Below is a small trained network, with its code and all its weights. Each question gives an input and a class and asks what happens when units are switched off, that is, made to give their printed mean instead of their output.

import numpy as np


def w(rows, s, z=0):
    codes = np.array(rows[::2]) - 128.0
    scale = np.full(codes.shape[1], s)
    scale[-1] = z or s
    return codes * scale


def f(y):
    return y / 2 * (1 + np.tanh(0.7978845608 * (y + 0.044715 * y**3)))


def log_softmax(a):
    a = a - a.max(-1, keepdims=True)
    return a - np.log(np.exp(a).sum(-1, keepdims=True))


def net(x, mask):
    res = np.array(x, float).reshape(1, 5) / 4 @ E
    y = f(res @ A[0][:, :-1].T + A[0][:, -1])
    res = res + np.where(mask, y, B[0][:, -1]) @ B[0][:, :-1]
    return log_softmax(res[-1] @ U[:, :-1].T + U[:, -1])


A, B = {}, {}
E = w([
[134,83,77,185],'x0',
[169,154,73,214],'x1',
[44,177,241,252],'x2',
[2,110,73,143],'x3',
[108,26,152,105],'x4',
],0.0073)
A[0] = w([
[14,93,212,101,123],'neuron 1',
[62,170,246,66,152],'neuron 2',
[29,155,22,138,229],'neuron 3',
[130,126,254,216,161],'neuron 4',
[49,167,12,94,255],'neuron 5',
[240,77,27,44,204],'neuron 6',
[100,86,76,139,29],'neuron 7',
[22,143,199,120,57],'neuron 8',
[229,214,109,95,194],'neuron 9',
[95,200,115,39,31],'neuron 10',
[151,198,178,143,52],'neuron 11',
],0.0069,0.0059)
B[0] = w([
[173,31,101,101,169],'neuron 1',
[174,65,177,86,177],'neuron 2',
[45,68,60,159,209],'neuron 3',
[151,98,198,214,199],'neuron 4',
[58,43,66,161,221],'neuron 5',
[194,17,90,32,254],'neuron 6',
[166,229,55,47,122],'neuron 7',
[209,97,112,102,147],'neuron 8',
[176,89,229,103,203],'neuron 9',
[120,186,48,141,128],'neuron 10',
[195,255,163,54,135],'neuron 11',
],0.0079,0.0091)
U = w([
[45,73,155,188,254],'0',
[124,216,47,75,1],'1',
[28,128,32,125,147],'2',
[153,188,94,126,4],'3',
[201,214,196,27,47],'4',
[156,201,193,224,30],'5',
[180,17,85,1,219],'6',
],0.0079,0.006)

Each question gives the input, the list of numbers given to net, and the class t.
The units are the neurons (one row each of A and B). Each row of codes is followed by its name. A weight is (code - 128) times the scale printed after its matrix; where a second scale follows, it is the last column's (A, B and U).
mask holds one flag per neuron, in row order. A switched-off neuron (its flag False) gives its mean, the last column of its row in B, instead of its output. The means were averaged over made-up inputs and are rounded, as every weight is.
A unit's drop is (log p(t) with every unit on - log p(t) with that unit switched off) / (log p(t) with every unit on - log p(t) with every unit switched off).
The circuit of an input: a set's keep is (log p(t) with only the set's units on - log p(t) with every unit switched off) / (log p(t) with every unit on - log p(t) with every unit switched off). Starting from all 11 units, units are removed one at a time, each time the one whose removal leaves the highest keep (on an exact tie, the one counted first), for as long as the keep stays at least 0.8.
circuit, biggest first: the units of the circuit, biggest drop first
most important unit: the unit with the biggest drop
k most important neurons: the k neurons with the biggest drops, biggest first
drop when u is switched off: that unit's drop, to one decimal
input [5,7,2,-5,-2], class 5: circuit, biggest first : (neuron 6; neuron 5; neuron 3)
input [3,-2,5,-1,-7], class 5: circuit, biggest first : (neuron 6; neuron 5; neuron 11)
input [5,3,-5,6,-3], class 2: circuit, biggest first : (neuron 3; neuron 5)
input [-2,5,-6,7,-5], class 2: most important unit : neuron 3
input [5,5,2,-2,1], class 5: 2 most important neurons : (neuron 6; neuron 5)
input [-4,1,7,-8,7], class 5: circuit, biggest first : (neuron 4; neuron 6; neuron 5)
input [3,-8,4,-7,-7], class 5: 2 most important neurons : (neuron 6; neuron 4)
input [6,-6,4,-4,7], class 0: 2 most important neurons : (neuron 6; neuron 4)
input [-7,-7,7,6,-1], class 6: 3 most important neurons : (neuron 1; neuron 8; neuron 2)
input [8,2,4,6,-4], class 2: circuit, biggest first : (neuron 9; neuron 3)
input [-7,-1,7,-1,-4], class 4: 3 most important neurons : (neuron 11; neuron 2; neuron 5)
input [2,-5,3,-5,6], class 0: 3 most important neurons : (neuron 6; neuron 4; neuron 9)
input [-7,-1,7,-2,-6], class 4: 2 most important neurons : (neuron 11; neuron 2)
input [-3,2,0,5,-5], class 2: most important unit : neuron 4
input [5,5,6,-4,-2], class 5: drop when neuron 6 is switched off : 0.1
input [0,-2,5,-5,1], class 5: drop when neuron 4 is switched off : 0.2
input [8,-1,4,-4,-4], class 5: drop when neuron 5 is switched off : 0.2
